Below are the code and all the weights of a small trained network. Each question names an input and a class and asks about switching units off, where a switched-off unit gives its printed mean instead of its output.

import numpy as np


def w(rows, s, z=0):
    codes = np.array(rows[::2]) - 128.0
    scale = np.full(codes.shape[1], s)
    scale[-1] = z or s
    return codes * scale


def f(y):
    return np.maximum(y, 0)


def log_softmax(a):
    a = a - a.max(-1, keepdims=True)
    return a - np.log(np.exp(a).sum(-1, keepdims=True))


def net(x, mask):
    res = np.array(x, float).reshape(1, 5) / 4 @ E
    y = f(res @ A[0][:, :-1].T + A[0][:, -1])
    res = res + np.where(mask, y, B[0][:, -1]) @ B[0][:, :-1]
    return log_softmax(res[-1] @ U[:, :-1].T + U[:, -1])


A, B = {}, {}
E = w([
[126,125,129,128],'x0',
[95,83,144,45],'x1',
[85,153,251,241],'x2',
[184,254,116,66],'x3',
[120,129,174,149],'x4',
],0.0068)
A[0] = w([
[166,172,145,113,52],'n0',
[139,179,100,169,190],'n1',
[231,177,175,95,40],'n2',
[149,52,140,122,163],'n3',
[184,141,94,49,197],'n4',
[134,150,62,194,151],'n5',
[92,161,137,166,59],'n6',
[233,191,102,137,235],'n7',
[126,89,162,54,177],'n8',
[112,103,2,130,138],'n9',
[240,81,158,71,100],'n10',
[179,9,119,175,148],'n11',
[209,241,133,71,146],'n12',
[87,186,178,157,126],'n13',
[64,79,64,183,173],'n14',
[121,117,169,145,81],'n15',
[159,150,129,80,125],'n16',
[49,67,135,38,254],'n17',
[194,219,125,124,111],'n18',
[137,130,227,148,112],'n19',
[129,106,118,40,217],'n20',
[190,94,66,88,250],'n21',
[197,220,160,76,12],'n22',
[102,196,126,99,32],'n23',
[75,117,132,202,122],'n24',
[97,100,164,183,252],'n25',
[105,187,84,159,177],'n26',
],0.0097,0.0032)
B[0] = w([
[185,45,202,119,155],'n0',
[132,182,194,128,184],'n1',
[180,65,198,82,178],'n2',
[157,112,236,128,173],'n3',
[189,161,159,171,237],'n4',
[61,213,169,170,174],'n5',
[181,76,145,156,151],'n6',
[161,179,216,121,240],'n7',
[135,205,177,184,183],'n8',
[180,81,176,195,211],'n9',
[184,122,148,212,170],'n10',
[132,73,255,39,196],'n11',
[157,114,214,119,255],'n12',
[218,112,121,165,189],'n13',
[172,144,231,15,191],'n14',
[237,142,137,151,153],'n15',
[144,132,172,151,176],'n16',
[186,219,199,198,228],'n17',
[172,127,191,120,209],'n18',
[226,177,36,140,192],'n19',
[160,152,186,218,216],'n20',
[200,191,177,203,240],'n21',
[164,54,202,55,198],'n22',
[185,67,184,70,154],'n23',
[212,91,204,169,186],'n24',
[219,196,169,139,217],'n25',
[155,170,199,124,176],'n26',
],0.0055,0.0073)
U = w([
[106,175,186,164,247],'0',
[184,2,189,21,140],'1',
[183,121,118,207,169],'2',
[182,104,127,129,255],'3',
[99,147,184,146,205],'4',
[123,86,82,105,30],'5',
[15,126,51,65,1],'6',
[79,57,93,59,1],'7',
],0.008,0.0032)

Each question gives the input, the list of numbers given to net, and the class t.
The units are the neurons (one row each of A and B). Each row of codes is followed by its name. A weight is (code - 128) times the scale printed after its matrix; where a second scale follows, it is the last column's (A, B and U).
mask holds one flag per neuron, in row order. A switched-off neuron (its flag False) gives its mean, the last column of its row in B, instead of its output. The means were averaged over made-up inputs and are rounded, as every weight is.
A unit's drop is (log p(t) with every unit on - log p(t) with that unit switched off) / (log p(t) with every unit on - log p(t) with every unit switched off).
The circuit of an input: a set's keep is (log p(t) with only the set's units on - log p(t) with every unit switched off) / (log p(t) with every unit on - log p(t) with every unit switched off). Starting from the 12 units with the biggest drops (on a tie, the unit counted first), units are removed one at a time, each time the one whose removal leaves the highest keep (on an exact tie, the one counted first), for as long as the keep stays at least 0.8.
units of the circuit, in order: the units of the circuit, biggest drop first
top k neurons: the k neurons with the biggest drops, biggest first
drop when u is switched off: that unit's drop, to one decimal
input [2,1,5,-8,-3], class 1: top neuron => n11
input [2,-4,7,1,6], class 2: top 2 neurons => n19, n13
input [1,-6,7,-8,6], class 1: units of the circuit, in order => n11, n14
input [-5,7,-3,-4,-3], class 0: units of the circuit, in order => n17, n8
input [2,1,-2,6,-1], class 1: units of the circuit, in order => n22, n2
input [2,-6,-4,8,7], class 1: units of the circuit, in order => n22, n2
input [3,-5,8,0,6], class 2: units of the circuit, in order => n19, n13, n24
input [1,-2,2,-7,-3], class 1: units of the circuit, in order => n11, n14
input [2,3,1,7,-5], class 1: units of the circuit, in order => n22, n2
input [4,-3,8,5,7], class 2: units of the circuit, in order => n19, n13
input [7,7,8,6,7], class 2: top 4 neurons => n19, n13, n11, n14
input [0,2,4,-5,-1], class 1: top 3 neurons => n11, n14, n21
input [5,5,7,0,0], class 2: drop when n19 is switched off => 0.2
input [-2,-4,-8,8,-8], class 1: units of the circuit, in order => n22
input [7,8,-1,1,4], class 0: drop when n8 is switched off => 0.1
input [4,0,8,4,7], class 2: drop when n25 is switched off => 0.0
